Below is a small trained network, with its code and all its weights. Each question gives an input and a class and asks what happens when units are switched off, that is, made to give their printed mean instead of their output.

import numpy as np


def w(rows, s, z=0):
    codes = np.array(rows[::2]) - 128.0
    scale = np.full(codes.shape[1], s)
    scale[-1] = z or s
    return codes * scale


def norm(h):
    return h / np.sqrt((h * h).mean(-1, keepdims=True) + 1e-5)


def f(y):
    return np.maximum(y, 0)


def log_softmax(a):
    a = a - a.max(-1, keepdims=True)
    return a - np.log(np.exp(a).sum(-1, keepdims=True))


def net(x, mask):
    res = np.array(x, float).reshape(1, 6) / 4 @ E
    u = 0
    for l in range(2):
        y = f(norm(res) @ A[l][:, :-1].T + A[l][:, -1])
        res = res + np.where(mask[u : u + 8], y, B[l][:, -1]) @ B[l][:, :-1]
        u += 8
    return log_softmax(norm(res)[-1] @ U[:, :-1].T + U[:, -1])


A, B = {}, {}
E = w([
[124,149,100,237,92,223,151],'x0',
[42,137,255,78,48,178,111],'x1',
[166,5,196,149,50,110,111],'x2',
[241,149,195,91,202,194,154],'x3',
[139,142,136,139,117,113,132],'x4',
[150,151,143,138,102,92,189],'x5',
],0.0074)
A[0] = w([
[88,166,93,107,128,129,117,93],'0.n0',
[107,212,101,182,103,241,132,55],'0.n1',
[71,231,121,106,147,136,147,9],'0.n2',
[82,253,91,94,190,150,146,2],'0.n3',
[173,201,186,77,179,207,178,2],'0.n4',
[44,233,200,100,113,169,120,62],'0.n5',
[20,189,80,130,80,78,159,40],'0.n6',
[95,194,133,22,161,71,103,72],'0.n7',
],0.014,0.0062)
B[0] = w([
[110,82,101,159,131,132,130,171],'0.n0',
[96,122,203,139,215,76,182,225],'0.n1',
[159,57,130,174,86,140,118,199],'0.n2',
[205,43,93,169,110,176,135,231],'0.n3',
[95,163,126,141,124,107,2,228],'0.n4',
[129,190,76,35,48,145,192,254],'0.n5',
[119,168,127,153,128,96,25,230],'0.n6',
[98,104,185,139,213,100,179,224],'0.n7',
],0.021,0.0088)
A[1] = w([
[180,193,122,119,108,101,84,170],'1.n0',
[54,126,79,138,131,146,52,66],'1.n1',
[169,60,173,132,57,164,110,40],'1.n2',
[203,191,147,115,164,200,83,3],'1.n3',
[165,175,5,148,217,130,146,119],'1.n4',
[169,148,137,114,148,134,114,31],'1.n5',
[111,144,164,124,165,95,146,66],'1.n6',
[102,195,130,209,125,185,158,11],'1.n7',
],0.02,0.0027)
B[1] = w([
[110,131,39,130,164,151,180,228],'1.n0',
[178,165,150,114,204,163,40,246],'1.n1',
[136,94,101,179,110,180,143,254],'1.n2',
[128,141,88,127,164,74,26,199],'1.n3',
[57,170,184,42,5,187,157,251],'1.n4',
[83,124,140,130,141,123,94,159],'1.n5',
[157,174,82,188,151,129,189,204],'1.n6',
[211,57,116,72,179,40,133,152],'1.n7',
],0.019,0.0075)
U = w([
[132,151,110,130,146,166,126,254],'0',
[109,175,119,139,163,123,4,93],'1',
[167,49,117,181,80,189,121,77],'2',
[131,199,125,33,40,143,152,92],'3',
[140,116,204,126,211,51,188,81],'4',
],0.011)

Each question gives the input, the list of numbers given to net, and the class t.
The units are the neurons (one row each of A and B). Each row of codes is followed by its name. A weight is (code - 128) times the scale printed after its matrix; where a second scale follows, it is the last column's (A, B and U).
mask holds one flag per neuron, layer by layer. A switched-off neuron (its flag False) gives its mean, the last column of its row in B, instead of its output. The means were averaged over made-up inputs and are rounded, as every weight is.
A unit's drop is (log p(t) with every unit on - log p(t) with that unit switched off) / (log p(t) with every unit on - log p(t) with every unit switched off).
The circuit of an input: a set's keep is (log p(t) with only the set's units on - log p(t) with every unit switched off) / (log p(t) with every unit on - log p(t) with every unit switched off). Starting from the 12 units with the biggest drops (on a tie, the unit counted first), units are removed one at a time, each time the one whose removal leaves the highest keep (on an exact tie, the one counted first), for as long as the keep stays at least 0.8.
circuit, biggest first: the units of the circuit, biggest drop first
top k neurons: the k neurons with the biggest drops, biggest first
k most important neurons of layer l: the k neurons of layer l with the biggest drops, biggest first
input [5,-1,4,5,-8,3], class 1: 3 most important neurons of layer 0 -> 0.n7, 0.n4, 0.n5
input [-7,-8,8,4,-4,-2], class 2: top 3 neurons -> 0.n1, 0.n7, 0.n5
input [6,6,3,-8,8,1], class 1: 2 most important neurons of layer 0 -> 0.n6, 0.n7
input [-3,4,-2,-3,-4,0], class 3: circuit, biggest first -> 0.n5
input [7,4,4,-8,5,5], class 1: 2 most important neurons of layer 0 -> 0.n6, 0.n7
input [6,-3,-8,6,-8,2], class 2: 3 most important neurons of layer 0 -> 0.n3, 0.n2, 0.n6
input [7,-5,4,3,-5,5], class 4: 3 most important neurons of layer 0 -> 0.n5, 0.n3, 0.n1
input [-2,-7,8,-2,-4,-7], class 2: top 2 neurons -> 0.n4, 0.n6
input [-8,-1,6,7,-2,-3], class 4: top 3 neurons -> 0.n3, 0.n6, 0.n2
input [7,6,-4,8,1,-3], class 1: top 2 neurons -> 0.n4, 0.n7
input [-8,5,4,7,-2,4], class 4: circuit, biggest first -> 1.n1, 1.n4
input [-8,-8,3,3,-8,-1], class 3: top 3 neurons -> 1.n4, 0.n1, 0.n2
input [1,-5,-3,0,-4,-2], class 3: top 2 neurons -> 1.n4, 0.n2
input [-8,-8,-4,4,5,-1], class 3: top 2 neurons -> 1.n4, 0.n1
input [8,-4,-5,5,4,-6], class 4: circuit, biggest first -> 0.n1
input [6,-5,-6,6,-7,-1], class 1: top 4 neurons -> 0.n4, 0.n5, 0.n7, 1.n3
input [-8,-8,-7,-3,-8,0], class 3: top 2 neurons -> 1.n4, 0.n1
input [7,7,-3,-5,5,3], class 3: top 2 neurons -> 0.n5, 0.n7
input [-6,6,7,8,6,-1], class 1: 2 most important neurons of layer 1 -> 1.n3, 1.n4
input [2,-6,4,5,1,2], class 3: circuit, biggest first -> 1.n4
